Below are the code and all the weights of a small trained network. Each question names an input and a class and asks about switching units off, where a switched-off unit gives its printed mean instead of its output.

import numpy as np


def w(rows, s, z=0):
    codes = np.array(rows[::2]) - 128.0
    scale = np.full(codes.shape[1], s)
    scale[-1] = z or s
    return codes * scale


def f(y):
    return np.maximum(y, 0)


def log_softmax(a):
    a = a - a.max(-1, keepdims=True)
    return a - np.log(np.exp(a).sum(-1, keepdims=True))


def net(x, mask):
    res = np.array(x, float).reshape(1, 6) / 4 @ E
    y = f(res @ A[0][:, :-1].T + A[0][:, -1])
    res = res + np.where(mask, y, B[0][:, -1]) @ B[0][:, :-1]
    return log_softmax(res[-1] @ U[:, :-1].T + U[:, -1])


A, B = {}, {}
E = w([
[76,69,197,152,35,124,75,61,194],'x0',
[117,92,107,119,147,128,149,102,134],'x1',
[101,161,185,171,150,249,213,128,151],'x2',
[146,125,133,122,108,121,157,125,122],'x3',
[25,122,82,185,84,76,190,186,96],'x4',
[132,148,153,131,128,111,136,126,123],'x5',
],0.011)
A[0] = w([
[166,209,35,103,192,125,171,170,95,79],'neuron 0',
[87,140,170,171,152,201,183,156,161,118],'neuron 1',
[155,105,108,107,105,27,91,139,110,164],'neuron 2',
[138,140,136,118,125,95,159,120,151,57],'neuron 3',
[140,168,116,116,158,142,133,113,82,67],'neuron 4',
[135,135,81,102,127,26,76,123,132,140],'neuron 5',
[95,187,158,186,140,210,186,120,136,116],'neuron 6',
[130,120,129,128,118,139,129,125,101,43],'neuron 7',
[198,139,67,122,156,126,186,175,115,47],'neuron 8',
[55,109,89,181,73,94,166,180,80,36],'neuron 9',
[60,81,186,179,1,112,89,31,224,26],'neuron 10',
[22,131,89,188,74,76,186,172,125,50],'neuron 11',
[41,137,136,157,135,103,161,109,101,58],'neuron 12',
[99,119,90,184,113,106,128,151,111,62],'neuron 13',
[131,109,92,77,107,37,78,124,79,150],'neuron 14',
[96,149,173,170,149,235,186,104,125,121],'neuron 15',
[127,171,101,114,211,123,161,156,42,64],'neuron 16',
[223,125,164,43,151,181,87,57,177,3],'neuron 17',
],0.01,0.0029)
B[0] = w([
[99,66,180,220,167,79,152,181,72,207],'neuron 0',
[86,125,53,94,32,204,171,80,178,205],'neuron 1',
[68,100,43,71,50,223,170,150,168,191],'neuron 2',
[114,158,83,148,137,143,143,134,154,130],'neuron 3',
[120,117,130,110,158,102,121,181,82,153],'neuron 4',
[102,126,105,48,34,216,200,131,170,190],'neuron 5',
[45,118,58,78,37,153,153,106,151,211],'neuron 6',
[138,122,134,140,117,136,126,125,134,128],'neuron 7',
[109,126,196,165,156,113,158,171,134,177],'neuron 8',
[206,174,118,84,172,55,52,103,144,210],'neuron 9',
[72,39,235,233,175,45,170,229,31,251],'neuron 10',
[253,241,183,106,183,41,4,88,200,229],'neuron 11',
[149,121,162,82,170,105,98,90,127,177],'neuron 12',
[122,163,162,135,172,165,100,84,165,167],'neuron 13',
[81,116,47,85,66,215,185,119,152,195],'neuron 14',
[104,123,108,73,59,172,178,100,191,215],'neuron 15',
[137,93,92,189,117,85,156,147,46,193],'neuron 16',
[251,198,128,144,213,75,24,70,189,198],'neuron 17',
],0.0076,0.018)
U = w([
[53,120,119,58,56,184,179,123,149,251],'0',
[70,81,165,250,158,108,167,197,65,79],'1',
[187,181,147,95,186,116,86,84,161,72],'2',
],0.012,0.0014)

Each question gives the input, the list of numbers given to net, and the class t.
The units are the neurons (one row each of A and B). Each row of codes is followed by its name. A weight is (code - 128) times the scale printed after its matrix; where a second scale follows, it is the last column's (A, B and U).
mask holds one flag per neuron, in row order. A switched-off neuron (its flag False) gives its mean, the last column of its row in B, instead of its output. The means were averaged over made-up inputs and are rounded, as every weight is.
A unit's drop is (log p(t) with every unit on - log p(t) with that unit switched off) / (log p(t) with every unit on - log p(t) with every unit switched off).
The circuit of an input: a set's keep is (log p(t) with only the set's units on - log p(t) with every unit switched off) / (log p(t) with every unit on - log p(t) with every unit switched off). Starting from the 12 units with the biggest drops (on a tie, the unit counted first), units are removed one at a time, each time the one whose removal leaves the highest keep (on an exact tie, the one counted first), for as long as the keep stays at least 0.8.
units of the circuit, in order: the units of the circuit, biggest drop first
unit that matters most: the unit with the biggest drop
k most important neurons: the k neurons with the biggest drops, biggest first
drop when u is switched off: that unit's drop, to one decimal
input [-7,1,-8,5,5,-5], class 0: unit that matters most : neuron 5
input [4,-7,2,0,-3,-7], class 1: 2 most important neurons : [neuron 11; neuron 10]
input [-7,-8,4,-5,-7,-5], class 1: 4 most important neurons : [neuron 0; neuron 11; neuron 16; neuron 9]
input [-3,4,2,0,2,2], class 1: 2 most important neurons : [neuron 5; neuron 2]
input [-8,6,8,-7,-8,-1], class 0: 2 most important neurons : [neuron 10; neuron 15]
input [-1,-8,-7,-2,6,2], class 0: 3 most important neurons : [neuron 2; neuron 5; neuron 14]
input [-8,5,-8,7,4,7], class 0: 4 most important neurons : [neuron 5; neuron 10; neuron 14; neuron 2]
input [-5,-8,-1,-1,7,-1], class 2: 3 most important neurons : [neuron 11; neuron 10; neuron 9]
input [-3,-2,8,8,-7,-4], class 0: 3 most important neurons : [neuron 11; neuron 6; neuron 15]
input [-5,-4,-3,-4,6,2], class 2: 2 most important neurons : [neuron 10; neuron 11]
input [6,-6,0,-3,8,-4], class 2: 2 most important neurons : [neuron 11; neuron 9]
input [1,5,2,7,-3,-7], class 2: 2 most important neurons : [neuron 17; neuron 2]
input [4,2,-6,-4,8,7], class 2: 2 most important neurons : [neuron 11; neuron 9]
input [8,2,3,8,-6,-6], class 1: units of the circuit, in order : [neuron 10]
input [-7,-1,-8,0,2,8], class 0: 2 most important neurons : [neuron 5; neuron 10]
input [-2,-4,6,-7,7,0], class 2: drop when neuron 5 is switched off : 0.2
input [-1,2,0,-8,3,3], class 2: drop when neuron 10 is switched off : 1.0
input [6,-5,-1,5,2,0], class 1: drop when neuron 10 is switched off : 0.1
input [-8,-2,4,-2,0,1], class 1: drop when neuron 8 is switched off : 0.0
input [-7,2,4,2,-3,6], class 1: most important neuron : [neuron 0]
